[0.16, 0.02, 0.00, -0.13, 0.19, 0.01, -0.03]: 0.16
[-12.801, 2.210, -18.814, -4.954, -1.184, 10.214]: -12.801
[11.782, 9.153, -12.273, -16.258, -16.620, -13.209]: 11.782
[0.15, -0.11, -0.04, 0.08, 0.10, 0.08]: 0.15
[0.14, -0.01, 0.02, -0.10]: 0.14
[-116.70, 18.59, -78.16, 179.77, -125.72]: -116.70
[1.269, -1.188, -0.205, -1.601, -1.262, -1.488]: 1.269
[10.2, 64.8, 123.6, 56.4, 105.6, -139.4, 50.1]: 10.2
---
array([ -5.5, -11.5, -15.3,  -2.5, -15.8, -17.2,  11.2]) -> -15.3

array([[  1.172,  -9.845,  11.965,  -5.322,   5.935, -11.876],
       [ -0.275, -12.250,  10.457, -18.168,   6.112, -11.138]]) -> 10.457

array([ -23.1,  -10.7, -170.0,  -74.0,  178.9, -115.9,   85.6]) -> -170.0

array([  0.26, -13.52, -17.61,  10.33]) -> -17.61

array([-180.56, -127.63,  -84.78,   -9.98,  169.61]) -> -84.78

array([-113.3,  -40.3,  113.5, -175.3]) -> 113.5
---
[ -9 -74 -53 -11  64] --> -9

[[ 10   5   6   4   0  18  -3]
 [ 63  63   6  66  13   7  -5]
 [-24  25   7  29 -41  59  41]] --> -24

[ -2  75 -25   1 -28] --> -2

[ 69  60  44 -75] --> 69

[-14   4 -20 -18  74  18  19] --> -14

[-71  55  14 -27] --> -71

[ 70  73 -60  -6   9] --> 70
---
array([213, 691, 542, 841]) -> 542
array([211, 164,  43,  77, 167, 122]) -> 43
array([ 48, 222, 133, 171]) -> 133
array([ 94, 215, 154,  27, 136, 236, 183]) -> 154
array([30, 87, 53, 47, 15]) -> 53
array([ 33, 204, 163, 217]) -> 163
array([4589, 5952, 7178, 2049, 7073, 9628]) -> 7178
array([34, 70, 71, 87, 65, 14]) -> 71
array([92,  7, 34, 69]) -> 34
array([6458, 6829, 2014, 5462, 8588]) -> 2014
---
[[-19 -69  -9 -27]
 [ 22  30  16  18]] Answer: 18

[[ 31 -62  25  10   9]
 [-12  -6  21  53  36]
 [-29 -15  71  22  45]] Answer: 36

[[ 49  29 -23  57]
 [ 38 -72  77 -76]] Answer: -76

[[ 10 -26 -72  -1   3]
 [-23 -54 -17 -11 -31]
 [ 10 -39 -66 -12   0]] Answer: -31

[[ 61 -13 -29 -19 -20]
 [-20  22  49  19 -25]] Answer: -25

[[  8  38 -18 -68 -12 -55]
 [ -2 -39  17  62  15  56]] Answer: 56

[[  7  -7   4   8  19 -13]
 [ 15 -20 -45  25  19 -62]] Answer: -62

[[-63 -36   7  25  77  57]
 [-27  46 -14   3   6  32]
 [ -2 -45  25  -3  -5 -24]] Answer: 32
---
Q: [35  7 21  0 77]
A: 77, 35

Q: [-19 -41 -35 -69 -82  66   9]
A: 9, -19

Q:
[[-17 -19 -12 -72]
 [  7  -1   0  38]
 [-24   4  33  39]]
A: -72, -24

Q:
[[-21   6 -51 -28]
 [-83 -33 -81 -73]]
A: -28, -83

Q:
[[-50  62 -36 -46]
 [  7  82 -44 -84]
 [  7  20  65 -52]]
A: -46, 7

Q: [ 23  44 -25  61   6 -32  -9]
A: -9, 23

Q: [  5 -10 -69 -24]
A: -24, 5

Q:
[[-28 -42 -28 -37 -43]
 [-16 -69 -38 -25 -28]]
A: -43, -16

Q:
[[ 85 -61  34  -8 -56]
 [ 77 -68  45   9 -50]]
A: -56, 77

Q: [-3 10 -5 12 62 28]
A: 28, -3
---
[[-16 -19 -15 -15]
 [ 43  53  40  83]
 [ 16  20  15  46]] ⇒ -15, 16

[ 72  21 -71 -26 -63] ⇒ -63, 72

[-80  37  47 -27  34] ⇒ 34, -80

[[-19  31  11  -7  11 -40]
 [ 21  23   7  -3   7 -35]
 [-26  67  67   3  67 -23]] ⇒ -40, -26

[[-51  79  43 -24]
 [ 23 -28 -13 -20]] ⇒ -24, 23

[-15  22   1  -9  64   0   9] ⇒ 9, -15
---
 11   -6   10  -23  -11   25
  4  -53    2  -40  -31    9
 19  -66    3  -36  -28   12
→ 25

-12  -25  -14   12   29    1  -49
 -9   37   24    8  -36    0  -46
 20   82  -31   21  -28   -6   26
→ 82

-53   20   23  -40   76   19 → 76

 -8   17  -77   36 → 36

-19  -74   12  -17 → 12

-53  -14    5  -31  -43  -31
 -7  -74  -11  -35  -12   14
 36   -3  -50   10    5   -7
→ 36
---
[[-66 -18  20 -46  26   9]
 [  9 -60 -28 -36 -21  42]
 [ 45  48   4  47 -10 -26]] → 26

[-46 -85  -1 -61 -20 -74] → -20

[[-36 -35 -49 -60 -45  29]
 [-12 -36 -51 -63 -47 -42]] → -45

[[ 42  10 -38 -63 -12 -49]
 [-71 -67  62 -63 -66 -11]
 [-52 -19  45  -5   9  31]] → -12

[[ 14 -10 -22  -8  16  13]
 [ 65 -15   7 -10  13   9]] → 16

[[ 85 -21   7   6 -30   2]
 [-51  23 -10 -24  42   4]] → -30

[  1  11 -22 -14 -65  -1] → -65
---
[63  1  6  3 69 82] --> 82
[56 84 23 64 12 36] --> 36
[4826 4208 7203 4211 2472 8467 3455] --> 3455
[118  88  80  48 202 143 207] --> 207
[201 219  51 120 108 182  65] --> 65
[-35  27  29  23  30] --> 30
[-40 -21  35 -46 -20 -41] --> -41
---
array([[  4, -11,  17,  15,  36, -26, -25],
       [ 48,  31, -34,  -8,  23, -34,  83],
       [-79,  11,  17,  -1, -17,  41, -80]]) | 48

array([[-33,  54,  -5, -65,  -8],
       [ 39,  28,  69, -38, -34]]) | -33

array([[  4, -17,  57, -68],
       [-39, -32,  46,  59],
       [-48,  -4,  13,  35]]) | -39

array([[ 32,  55,  35, -30, -13,   4, -16],
       [-82,  18,  -4, -16,  55,  20, -57],
       [ 66,  27,  60, -39, -16, -43, -18]]) | -82

array([[  8,   7,  22, -22, -10,  -7],
       [-19,  46,  78,  38,  -1,   3],
       [ 26,  31,  34,  -7,  33,  -1]]) | -19

array([[  8,  18, -25,  22, -69,  74],
       [-18, -57, -28,   7,  58, -13]]) | 8
